Here is a tiny trained network, its code and every weight. The questions are about switching its units off for an input and a class, where a switched-off unit gives its printed mean instead of its output.

import numpy as np


def w(rows, s, z=0):
    codes = np.array(rows[::2]) - 128.0
    scale = np.full(codes.shape[1], s)
    scale[-1] = z or s
    return codes * scale


def f(y):
    return y / 2 * (1 + np.tanh(0.7978845608 * (y + 0.044715 * y**3)))


def log_softmax(a):
    a = a - a.max(-1, keepdims=True)
    return a - np.log(np.exp(a).sum(-1, keepdims=True))


def net(x, mask):
    res = np.array(x, float).reshape(1, 3) / 4 @ E
    y = f(res @ A[0][:, :-1].T + A[0][:, -1])
    res = res + np.where(mask, y, B[0][:, -1]) @ B[0][:, :-1]
    return log_softmax(res[-1] @ U[:, :-1].T + U[:, -1])


A, B = {}, {}
E = w([
[119,84,2,128,105,156,74,95,228,116],'x0',
[171,132,87,122,172,143,190,12,91,16],'x1',
[66,148,57,88,34,125,182,87,55,185],'x2',
],0.0058)
A[0] = w([
[106,133,75,130,96,124,172,117,75,172,122],'n1',
[126,125,116,116,124,118,135,132,136,125,225],'n2',
[133,127,106,128,144,148,164,68,76,48,111],'n3',
[129,124,47,121,106,133,97,120,194,131,123],'n4',
[134,151,200,123,130,123,146,124,76,136,109],'n5',
[129,136,183,121,131,124,149,147,75,118,104],'n6',
[119,122,134,133,114,126,117,168,143,174,99],'n7',
[146,122,168,142,175,133,117,136,176,95,104],'n8',
[108,132,83,129,86,138,156,108,71,172,106],'n9',
[118,144,98,117,87,133,147,112,80,158,98],'n10',
[105,129,91,116,99,120,154,112,105,156,103],'n11',
[141,141,179,127,133,136,146,139,76,132,107],'n12',
[107,121,160,130,93,138,88,189,155,249,109],'n13',
[139,120,117,132,140,123,152,72,97,41,118],'n14',
[132,135,184,127,129,125,143,136,79,133,175],'n15',
[125,136,118,121,134,120,129,112,119,116,65],'n16',
[127,131,85,121,112,143,115,124,177,120,110],'n17',
[137,131,205,130,177,130,107,153,219,46,106],'n18',
[131,139,196,134,132,132,142,138,63,130,105],'n19',
[132,126,127,140,122,121,130,120,129,130,253],'n20',
[134,133,38,135,126,126,96,119,214,119,119],'n21',
],0.011,0.0068)
B[0] = w([
[174,122,121,179,120,124,63,130,102,156,198],'n1',
[103,198,101,194,109,199,138,121,85,120,207],'n2',
[146,175,111,131,126,60,156,155,193,117,219],'n3',
[99,77,156,198,142,115,175,115,116,123,219],'n4',
[108,69,144,171,137,112,158,117,137,129,188],'n5',
[116,73,150,156,131,116,150,119,143,133,173],'n6',
[145,131,135,106,136,89,134,135,162,121,159],'n7',
[164,100,132,129,121,100,79,134,124,154,183],'n8',
[170,101,122,163,115,105,61,133,113,150,190],'n9',
[167,87,137,134,125,99,87,127,131,148,169],'n10',
[153,95,141,138,132,108,93,127,127,148,161],'n11',
[112,82,142,157,135,114,145,123,135,122,169],'n12',
[160,207,85,138,132,50,171,137,190,92,253],'n13',
[135,176,115,122,130,67,149,160,184,125,209],'n14',
[88,136,111,206,123,168,158,106,100,115,207],'n15',
[148,98,142,113,135,88,126,134,148,129,111],'n16',
[121,86,160,134,136,114,147,123,132,125,165],'n17',
[187,115,96,189,85,100,48,118,88,181,239],'n18',
[107,70,141,174,142,101,157,116,133,125,187],'n19',
[86,251,66,222,96,236,145,110,55,120,236],'n20',
[91,74,158,208,140,106,182,116,112,126,234],'n21',
],0.022,0.0063)
U = w([
[145,208,100,119,128,63,162,165,227,96,105],'0',
[49,41,158,169,145,142,179,95,104,120,114],'1',
[188,106,117,138,95,125,6,126,81,192,150],'2',
[72,201,111,102,117,239,129,127,86,106,255],'3',
[127,96,143,90,126,129,125,135,158,132,87],'4',
[122,113,141,89,142,123,103,133,117,127,93],'5',
[125,97,142,97,137,131,113,134,156,134,82],'6',
],0.011,0.003)

Each question gives the input, the list of numbers given to net, and the class t.
The units are the neurons (one row each of A and B). Each row of codes is followed by its name. A weight is (code - 128) times the scale printed after its matrix; where a second scale follows, it is the last column's (A, B and U).
mask holds one flag per neuron, in row order. A switched-off neuron (its flag False) gives its mean, the last column of its row in B, instead of its output. The means were averaged over made-up inputs and are rounded, as every weight is.
A unit's drop is (log p(t) with every unit on - log p(t) with that unit switched off) / (log p(t) with every unit on - log p(t) with every unit switched off).
The circuit of an input: a set's keep is (log p(t) with only the set's units on - log p(t) with every unit switched off) / (log p(t) with every unit on - log p(t) with every unit switched off). Starting from the 12 units with the biggest drops (on a tie, the unit counted first), units are removed one at a time, each time the one whose removal leaves the highest keep (on an exact tie, the one counted first), for as long as the keep stays at least 0.8.
circuit, biggest first: the units of the circuit, biggest drop first
most important unit: the unit with the biggest drop
k most important neurons: the k neurons with the biggest drops, biggest first
drop when u is switched off: that unit's drop, to one decimal
input [7,-6,4], class 1: 2 most important neurons -> n4; n21
input [-7,-7,-2], class 0: 3 most important neurons -> n13; n21; n4
input [-6,-5,7], class 2: most important unit -> n1
input [-4,7,-5], class 0: 2 most important neurons -> n3; n14
input [-1,5,5], class 0: 4 most important neurons -> n3; n18; n14; n8
input [-2,4,6], class 2: 2 most important neurons -> n13; n1
input [-5,-5,1], class 0: 4 most important neurons -> n13; n21; n4; n7
input [8,3,-7], class 1: 2 most important neurons -> n21; n4
input [2,-6,5], class 0: 2 most important neurons -> n13; n18
input [4,2,-4], class 1: 2 most important neurons -> n21; n1
input [5,5,6], class 2: 3 most important neurons -> n13; n1; n9
input [4,5,6], class 2: 3 most important neurons -> n13; n1; n9
input [-4,6,-7], class 2: 3 most important neurons -> n18; n13; n8
input [0,-3,-1], class 3: 2 most important neurons -> n3; n14
input [-2,-8,1], class 0: most important unit -> n13
input [-7,8,3], class 0: 2 most important neurons -> n3; n14
input [7,-5,-7], class 1: 2 most important neurons -> n21; n4
input [3,-2,-1], class 3: drop when n5 is switched off -> 0.1
input [-3,-8,4], class 0: drop when n13 is switched off -> 1.9
input [6,3,-5], class 1: circuit, biggest first -> n21
input [-6,-4,-8], class 2: drop when n18 is switched off -> 4.5
input [0,3,0], class 3: drop when n13 is switched off -> 0.6
